Each row was made from one walk, in order. Every step used is in the known rows, and no mark comes twice. Write each row's walk.
Each row is shifted at random along 3 fixed directions that mean nothing.
Known rows
K/L/Q/N/W: [ -56 -164  166  -48   67   17 -209  226   12   40   79 -148 -246   83
   66  138  149 -151  -67  -50 -159  219  -84    8  149  -22   92  -21
   55  -22  306 -139 -110    6 -347 -224  -43   20 -149   71 -162  -80
  106  -31  133 -235]
F/D/H/A/Q/B: [ -46 -224  110   15   -4  125 -450  241   19   41 -182   16   19   40
  198  252   41  209   45   97 -279 -194 -241  166  280 -250  -23  -60
  -57 -374  451  -96  100  119 -332  121 -234   71   87 -109 -226  -73
  166 -226   24 -274]
T/A/W/G/B/L/K: [-216 -142 -149   85 -116 -187  126  170  -47 -138   74  204   56   39
   68  -47 -157  -42  -72 -204   44 -227 -176  190  214   34  241   54
 -154  144  -16 -223  -44  -32  -71 -655  -24  -87  188   14   79   96
 -392 -250  298  -29]
D/H/A/Q/N/G/T/F: [ 114  -31    4  -41   36   69   43   99   73  114  195   48  -24  -68
   13 -187  111  -18  222  -13 -271  185 -285    5    2   44  -81   30
  -42   74   38   25 -165 -259 -223  113   14   10   12  170  -42 -155
  167  120   20   98]
D/H/A/Q/B/T/N/G: [ -67  -34  -45  -79   21   31   78  220  -40   32  181    0    4  -43
   30   29   41   65  132  -81 -135  122 -326   11   72   85   51  -54
 -148   82   88  -78 -140 -227 -213 -155  121   36   -1   49   44 -162
  -90  180   75   72]
N/W/G/T: [ -91  -71   19  -66  167  133   32  122   95   39  162  226  123  -47
  169  -52   -7  -15    6  -93 -196  -24 -252  128   69  147 -151  -44
 -270  115  213  -20  -69   59 -312 -256  181    7   -9   51   27   59
   10   60  155   60]
T/N/G/B/K/D/H/A/Q: [ -66 -116 -121  -62 -172  -75 -194  223  -53  -96  -33  113  -87   25
  112  -11  -89   16  104   20  -69 -120 -278   94  164 -108  194   -8
    8 -128   57  -85  -24 -125 -164 -236 -200  -63   80   19  -57 -162
  -45 -146  197 -155]
G/B/L/Q: [-144 -138   24  160   -3  -90   48  232   25  -84   33   14   32   75
  121  -49  -82   32 -151  -94  -78 -104  -95   57  215   82  209   26
  -51  105  141 -306 -111 -143 -145 -438   31  -46   48    5  -43   59
 -176 -111  243 -126]
L/Q/G/T/H/A/W/N: [   4  -35   -5   -8  101   37 -107  197  131  186  155   64   12   -6
   78   53   80 -101   87   25 -224   26 -255   72   78  -22 -173 -241
 -156   16  205  -54   14   -5 -268 -120   -2   11   25  -70  -60 -100
   87   61  209  -56]
W/A/Q/B/D: [ 152  -85   35   35   -3   18  -57   93   30   15  128   42 -156   31
  -88 -240 -119  147  -10  -85 -302   66 -182   12  228  -22  111   38
 -135  -33  -16  -91 -143  -73 -138  -91   71  206  151  252  -88  -32
    4  -66   92  112]
N/W/G/T/F/D/H: [  30 -182  -73  -35  -71   28  -87   83   21   21  -10  187  -93  -39
  122 -122  -29 -124  169   -7 -208   17 -143   91  166  -66    0  129
   76 -130  173  -92  -59    3 -320    9 -111    3  114  193 -172  -63
  234 -166   91  -82]
Q/B/K/D/H/A/W/N: [ 211 -177  -10   32  -25   47   49    9   27  153  154  -59 -309   79
 -179 -238 -170 -184   53 -104 -272  339 -248   -7  269  -67  -19  -58
   -8   38   30   34 -167 -108 -138  -20   19  192   87  299 -197 -276
  134 -108  177   73]
D/H/A/Q/N/G: [ 118  -61  -90 -108  -51  -26  168  206  -30   85  296 -147 -191  -17
 -111 -130  -79 -104  175 -136  -72  351 -305 -118   75  104  151  -30
   20  152 -107  -77 -234 -311 -162 -179  123   83   47  199   16 -306
  -84  171  116  211]
F/H/A/W/N/G/T: [ -54 -102   46  -40   92  145  -55  153   93  107   81  167    9  -10
  167   68   60  -93   81   85 -173  -32 -286  148   90  -61 -208 -130
 -167  -14  284   49  -20  107 -314  -62   18  -22 -108    1  -85 -108
  182  -53  120 -126]
F/A/W/N/G/T/H: [ -58  -40  -89  -54   29  -31   21  200    1   54  103  214  -28  -55
  114  -15   72 -130  110   32 -163  -64 -253  102  -17    4  -72 -119
  -63   -6   40  -48  -49  -20 -271 -165  -91  -70   35   75  -26  -72
   23  -16  153  -90]
N/G/B/K/L/D/H: [-120 -214  -35   69  -82   62  -38   78  -61 -145   -1  194  122  -29
  151 -195 -191   55  -44  -77 -254  -96 -179  165  198   39  146  193
  -23  -48  104  -54  -72  -64 -215 -335   58  -39  186   73 -101  135
  -60 -245  188  -39]
L/D/H/A/W/N/G: [ -76  -90 -136 -110 -110  -30   -5  206   27   27  165  153  -54  -21
  106    0  -99 -183  123  -68   23  -43 -255  111  104  -38   61 -140
 -143   -9   23  -24   17  -11 -268 -298   49   -5  106    4   11 -105
  -36  -88  278    2]
G/N/W/A/Q/B/T: [  -6  -66  -28   -8  146  -36   -9  216   29   10  198   81 -213  -23
  -62  -49   -2    1   12  -39 -151   55 -148  -31  113   19   65   28
  -71  144   10 -191 -192 -182 -157 -248  -35   90   27  217  -21 -103
  -90   92  137   -2]
D/H/T/N/G/B/K/L: [   2 -273   90  115   22   80   84   33 -183  -78   12  -53 -141  166
  -34 -131 -122  -32  -73 -111 -241  215 -197   53  281   61  150  173
  108  100  248  -13 -262 -115 -126 -228   59   47  -75  208 -171 -180
   26 -175  -18  -98]
W/N/G/B/K/L/Q: [-120 -253  239  162   53   49 -218  182  -27  -91  -75   -2  -59  208
  144  109  -54  -34 -203   44 -160   43  -61  108  296  -55  116   84
   95   15  484 -170  -91   38 -233 -364 -105  -24 -194    0 -181  -98
   82 -294  105 -313]
G/N/W/A/Q/B/K/D/H: [ -79  -35 -132  -35  -12   76    0   76  119   -3  131  138   65 -201
   63 -276 -132   82   83  -79 -375   22 -267  105   79  106   43  -18
 -197  -74 -102  -17  -84 -104 -188 -216  124   74  254  144  -56  140
  -94  122  289  182]
K/L/G/T: [-147 -115  -80  107  129   44   54  118  -30 -129  157  220   57   48
  115 -158 -108  -50  -41  -42 -104 -148 -118   44  148   36   81  143
    0  224  130 -202 -169  -99 -174 -542   85 -146   -9   69    7  -29
 -121  -87  171 -121]
D/H/T/A/W/N: [ 165 -120   57   14   76  159  -57   46  104  283  143 -100 -157   52
  -17  -91   53 -128   78  -74 -425  304 -317   27  142   47 -238 -232
 -117  -59  247   95  -35  -44 -280  187   76  154   56  100 -200 -177
  249   61   98  -13]
B/D/H/T/A/W/G/N: [  37 -133 -127  -68  -42 -141   47  152  -44  -13  230   81 -202   54
  -94  -69 -143 -210  109   -4   67   74 -201   25  133  -36   44  -70
   80  150   -9  -43 -119 -180 -148 -292  -28    3   97  146   -9 -217
   15 -119  273    3]
F/H/T/A/W/N/G/B/L/K/D: [-110 -237  -36   76 -138  -15  -74   88  -63 -114   16  140  -49   61
   39  -86 -117  -27   47  -18 -194 -112 -180  190  239  -36   77   58
  -62 -109   89    0  -62   45 -142 -310  -75  -80   39   31 -103   -1
  -15 -290  186  -92]
L/G/B/K/D/H/T/A/Q: [-218 -109 -232   16  -99  -58 -181  262  -17 -103  -13  181  162  -15
  203  -10  -32  160  109   24 -216 -374 -255  151  113   17  109  -26
  -74 -165   36 -124   53 -135 -149 -365 -143 -152  241 -200   43   72
 -198  -82  252 -144]
F/D/H/A/W/G: [ 104 -240  102  -41  -38   53 -298  136   58  171  -71  -20 -241  200
   89  215  -96 -175   45   30 -134   41 -213   84  344 -224  -74  -81
   72 -233  485   53   78  169 -363   93 -236   52  -12   67 -310 -270
  351 -368   62 -272]
G/N/W/A/Q/H: [-189  127 -273 -187  -72 -167 -161  355  140   12  134  264   27 -231
  214  -11  -17  -48   72  -31   -8 -304 -183  124 -112  -32  111 -196
 -231  -74 -192 -251   79  -14 -215 -414 -106 -119  306  -83  101  229
 -272  142  401 -102]
B/T/A/Q: [ -60  -16 -261  -22  -37 -159  -84  290    3  -42  146  180 -122  -28
   82 -116   -3   -3   69  -83 -143 -171 -198  -34   61    9  185  -36
    7   17 -135 -303  -60 -243 -149 -378 -192  -95  219   51   40  -62
 -225   10  172 -120]
F/D/H/A/W: [  28  -97  -36   -8   -6  111 -105  133  155  229   15  -50  -88   -3
  130   17   -3  -63   74 -122 -365   55 -341   76  227  -71 -102 -183
 -146 -260  187   62   87   88 -332  188  -20   62  187   48 -273  -46
  135  -59  107 -106]
Q/B/L/D/H/T: [ 160 -230   55  124   43  217  147  -64   10  154  166 -101    4   81
  -87 -277 -127  175    9 -114 -569  272 -273   -6  252  224 -102  110
  -73  -17  137   89 -233 -236 -157  153  278  140  140  156 -172   -9
  164   12   17  184]
G/N/W/A: [-152   88 -112  -89  106   -2   38  180  188   78  204  125 -125 -167
  118  -67   -6 -131   50 -178 -119   -6 -232   88  -45   63   46 -222
 -323   14  -98  -74  -22   50 -289 -278  133   69  102  171    7  107
 -140  204  302   23]
N/W/A/Q/B/K/L/G/T: [ -40 -127  149  115  233  143   23   52   57   42  127   39 -122  146
   -9  -91  -76   46 -117    7 -331  101 -124   -4  217  111  -12  156
    0  150  293  -96 -226  -44 -169 -287   39   11 -163  200 -104 -115
   52  -43   17  -63]
T/N/G/B/L/K/D/H/A/Q: [-148 -106   28   -4 -111  100 -293  181   45  -43  -75  100  210  -26
  267   70    4  224   63   20 -280 -170 -350  197  153   10   14  -68
 -203 -230  278  -33   89    4 -232 -144  -49  -80   53 -173  -74   62
  -16  -69  138 -133]
N/W/A/Q/G/T/H/D: [ -83   31 -139  -48  101   95  -43  190  140   79  135  183  144 -220
  155  -94   11   93  178 -159 -388 -110 -224   61   -7  125  -25  -97
 -265 -125  -86 -152  -46   74 -276  -72   43    7  176   48  -20  102
 -103  255   57  212]
K/L/D/H/T/A: [-105 -148 -105   68   16   75 -122  117   22   46   61   94   26  -13
  152  -93   -3   92   36  -50 -451 -130 -224   82   97   50  -40  -26
   -9 -200  104  -32   -1 -118 -260  -80  -52  -96  204  -48 -125   90
   39  -82  102 -186]
D/H/T/F/A/Q/N: [ -12 -106 -169 -112 -129  -29 -263  271    7   71   31  105   61  -57
  191  104  216   10  281   96 -139 -197 -277  113   49 -157   20 -139
  -17 -156  159  -43   46 -167 -260  -89 -158   -5  163 -199   -8  -64
   91  -23  182 -202]
K/L/Q/G/T/F: [ -36  -27 -256   46   33 -218  243  163  -62 -129  282  235 -114  -24
  -70 -326  -79 -162  127 -111   25 -109  -43  -67   64   26  282  155
  124  331 -227 -307 -276 -373  -78 -503  -41 -117  161  207  101 -135
 -163   -6  172   74]
G/T/N/W/A/Q/H: [ -23   57   31 -143   11    0 -358  221  166  138   26  155 -102  -69
  177   66  118  -20   -2   91 -226  -95 -160  111  -16 -102  -77 -109
 -151 -154  200  -83   42   75 -304  -39 -200  -66   18   -2 -105   81
  131   49  184 -267]
L/B/T/F/H/A/Q/G: [ -34  -74  -75  -11   25  -15 -158  259  -18   48   23   36   45   24
   69  102   62  139  205   48 -244 -141 -253   59  141  -66   52   -1
  -24 -114  156 -146  -26 -133 -225 -132 -121  -43  125 -108  -26  -32
   30  -54   60 -110]
W/A/Q/H/T: [ -36  -17 -207  -72  -50  -24 -187  237  101  118   85  165    4  -36
  162    2   -4   42   76   22 -237 -256 -216   94   49  -41  -21 -129
 -155 -159   24  -63   26  -44 -194 -118  -93  -75  236 -133  -30   92
  -27   41  222 -162]
H/T/F/A/W/N/G: [  46  -91 -216 -104  -93 -150  274  194  -82   62  254   61 -319   99
  -92  -86  -78 -324  209 -134  115  116 -235  -29  110   17  158 -137
   11  153 -130  -45 -161 -195 -151 -244   14   56   58  188   54 -355
  -26  -33  168   65]
K/L/B/T/F/H: [-135 -119 -262   73  -92 -130   39  205 -129 -116  -39  278  -30  -80
  148 -152   18  -52  163  -14 -173 -302 -141  105   89 -110  187   92
   65  -66  -76 -296  -99 -163 -203 -338 -171 -112  256   46  -30   92
  -64 -210  140 -239]
A/Q/G/T: [ -12  -88  -51  -36   99    9 -142  183   10  -61  144  204   20   27
   61  -29   -9    1   60   54  -70 -151 -156   60  144  -69   51   72
  -28  136  185 -123 -116  -66 -206 -334  -42  -64    4   17    1 -108
    6  -49  141  -50]

Write each row's walk
[-106 -114 -198  -81  -29  -93   -7  287  -21  -19   54  220    1  -86
  102   18  -50   84  193  -22  -51 -274 -222   77  125  -38   96  -42
  -76  -77    3 -243  -35 -123 -202 -208 -147   22  239   -6   68 -106
 -106  -38  126   35]
N/W/G/T/F/D/H/A/Q/B
[-138  -96  -78 -102 -110 -103 -454  333   38  -72 -122  244 -113  -78
  227  199   44  -70   62   32    5 -347  -17  163  112 -295  139    7
  -57 -234  129 -251   69  172 -269 -169 -394  -97   50  -38 -118   35
    1 -151  190 -357]
G/B/T/N/W/A/Q/H/D
[ 134 -264   51  -10 -163  -79 -154  105  -98  -80  -34   58 -316  121
  -44  -95 -126 -221   -5  100   -3   77  -80   90  274 -219  127  144
  186  -26  177  -34  -93  -13 -198 -127 -168   54   14  261 -223 -206
  227 -371  248 -213]
A/W/N/G/B/D/H
[ -65 -130  -75    5  -66   41 -201   92  -38    7   26  174    6   37
  105   -6   31  103   84   33 -256 -164 -227  139  176  -76   68  -33
  -99  -97  253   -5  -64 -105 -202 -186  -35   43   72  -80  -53  -57
   77  -86  103 -144]
W/A/Q/B/K/L/D/H/T/N
[  22 -283  158   83  -21    9  -97  133  -15   45 -102  -57 -108  187
   81  105 -118  -43  -93    0  -84  -48 -167  126  323  -71   34   18
   32  -49  413  -57  -31   50 -203 -132 -119   15  -23   70 -232  -99
  135 -351  112 -261]
D/H/A/W/G/B/L
[-124 -163   38   34   60  102 -151  175   45   -4   30  144  165  -77
  188   33   42   34   44  -67 -338  -23 -116  118  117   42  -29   48
  -60  -76  198 -169  -94  107 -287 -221  -45  -43  -21  -22  -94   71
    1  -18   35   -5]
B/K/L/Q/N/W/G/T/H/D
[ -58  -67    2  -25   29  147  -96   58   71   30  101   75   42  -44
   37 -144   -7  182   72 -141 -443   32 -297  147  168   87    0  -63
 -345 -141   71  122  -93   20 -210 -101  164  141   78   64  -59   89
  -26   89  102  144]
H/T/N/W/A/Q/B/K/D
[  88 -169  -13   62   31   25 -132  183  -78  -39   28   22  -56  -14
  -24  -73  -58   48  116 -119 -301   71 -139  -11  183  -23  100  138
   44  -62   25 -201 -167  -65 -183   -1 -134   28   88  186 -159 -123
   -9  -23  -35   64]
A/Q/G/B/T/H/D
[ -10 -222 -123   20 -166 -121  193  102 -108  -43   44  143 -153  122
  -60 -133 -129 -150   96  -65  -34   21 -211  142  226  -30  163  121
   32   72  -44   53 -146 -161  -77 -232  -68   51  103  182  -20 -140
  -24 -301  213   -8]
L/D/H/T/F/A/W/N/G/B/K
[-194 -156 -240    0 -148 -100  -18  206  -71 -127  -40  279  249  -16
  154  -21  -37  146  154  -17 -115 -387 -246  257  165  -42  178  101
 -116  -67   -2  -37   13 -122 -103 -376  -64  -54  296 -152   93  166
 -196 -223  266  -44]
L/D/H/T/F/A/Q/G/B/K
[-193 -114  -99  -24  -92  -49 -228  259   71   13  -83  112   56   15
  245  185   20  -43   29   38  -68 -373 -238  226  196 -214   16 -128
 -146 -224  201  -12  199  123 -281 -197 -138 -106  193 -167 -125   98
  -28 -247  347 -336]
L/G/B/D/H/A/W
[  71 -190  162   79    8  149    4   57   44  155   -3 -139  -34  102
   14  -41   93   79  138   31 -491  261 -289   66  179   52 -123   43
   39 -159  260  211 -112 -203 -225  297  -18   83  -58  100 -209 -105
  331  -81    7  -73]
L/Q/N/G/B/K/D/H/T/F/A
[  71 -202   76  -71    3   51  -61  121  -25  102  118  -87 -140  104
  -68  -11  -52   -4  103  -39 -299  277 -241   27  185  145  -39   26
   19  -34  215   51 -155 -121 -243 -153    9  100  -34   81  -59 -149
  136  -47   85   65]
L/B/K/D/H/T/A/Q/N/W/G
[-189 -186 -236   25 -153 -150 -164  213 -105 -220  -14  298   75  -42
  149 -119 -174   46   30   15  -87 -397  -97  144  167  -85  299  172
  120  -67  -11 -239   -8 -151 -148 -576 -206 -154  318  -59   -2  100
 -194 -312  279 -169]
T/A/Q/G/B/K/L/D/H
[  -6  -41   44   47    0 -137  175  250   68  123  184 -126 -124   24
  -65 -107 -104  -83 -107  -97 -138  198 -111  -38   84  164   61  -48
   -6  139  -30 -240 -150 -210 -106 -238    4  -42   82  107  -42  -10
 -135   47  221    4]
T/A/W/N/G/B/L/Q/H
[ 271 -244  195   93   89  132  127  -95    4  114  217  -13 -422  235
 -219 -300 -216 -219  -74   16 -309  519 -150 -101  288   53  -67  235
  239  220  195   88 -351 -160 -137  -16   -7   71 -244  476 -258 -415
  347 -218  -33   14]
B/K/L/D/H/A/W/N/G/T
[  -5 -159 -159   23 -153 -256  115  297  -19   10  149    0 -110    1
  -25  -32  -42 -170  174  -55  151  -47  -98  -11  182  -64  234   -2
  111  150  -26 -276 -138 -285 -113 -406 -107    8  137   22   21 -191
 -119 -113  249  -11]
T/F/D/H/A/W/G/B/L/Q/N
[-137 -172   42   41  -50   39 -221  247   39  -28  -44   26   88  -28
  223   93    9   90    7   91 -210 -144 -193  136  150 -111   16    0
    1 -177  229  -78   46  -25 -255 -186  -73  -79   49 -112 -134   67
   45 -156  218 -288]
K/L/Q/N/G/B/D/H/A
[-191  -84   18  -51   17    0 -228  189   51  -28  -43  222   17    7
  156  160  122   83  -30   37 -119 -227 -183  250  162 -157   77  -21
 -230  -58  274  -64  -18  128 -234 -325 -113   48  -30  -33   -6   62
  -67 -124  179 -189]
G/T/N/W/A/Q/B/K
[ -51 -199  -14   84  -53   59   13   84  -17  -20   12   46  -60   43
   68 -139 -208   36  -32  -88 -295   50 -245   79  213    8   94  134
   31  -92   47  -15  -88 -107 -175 -151  -22  -35  113  153 -161  -12
   -6 -229  138 -104]
N/G/B/K/L/D/H/A
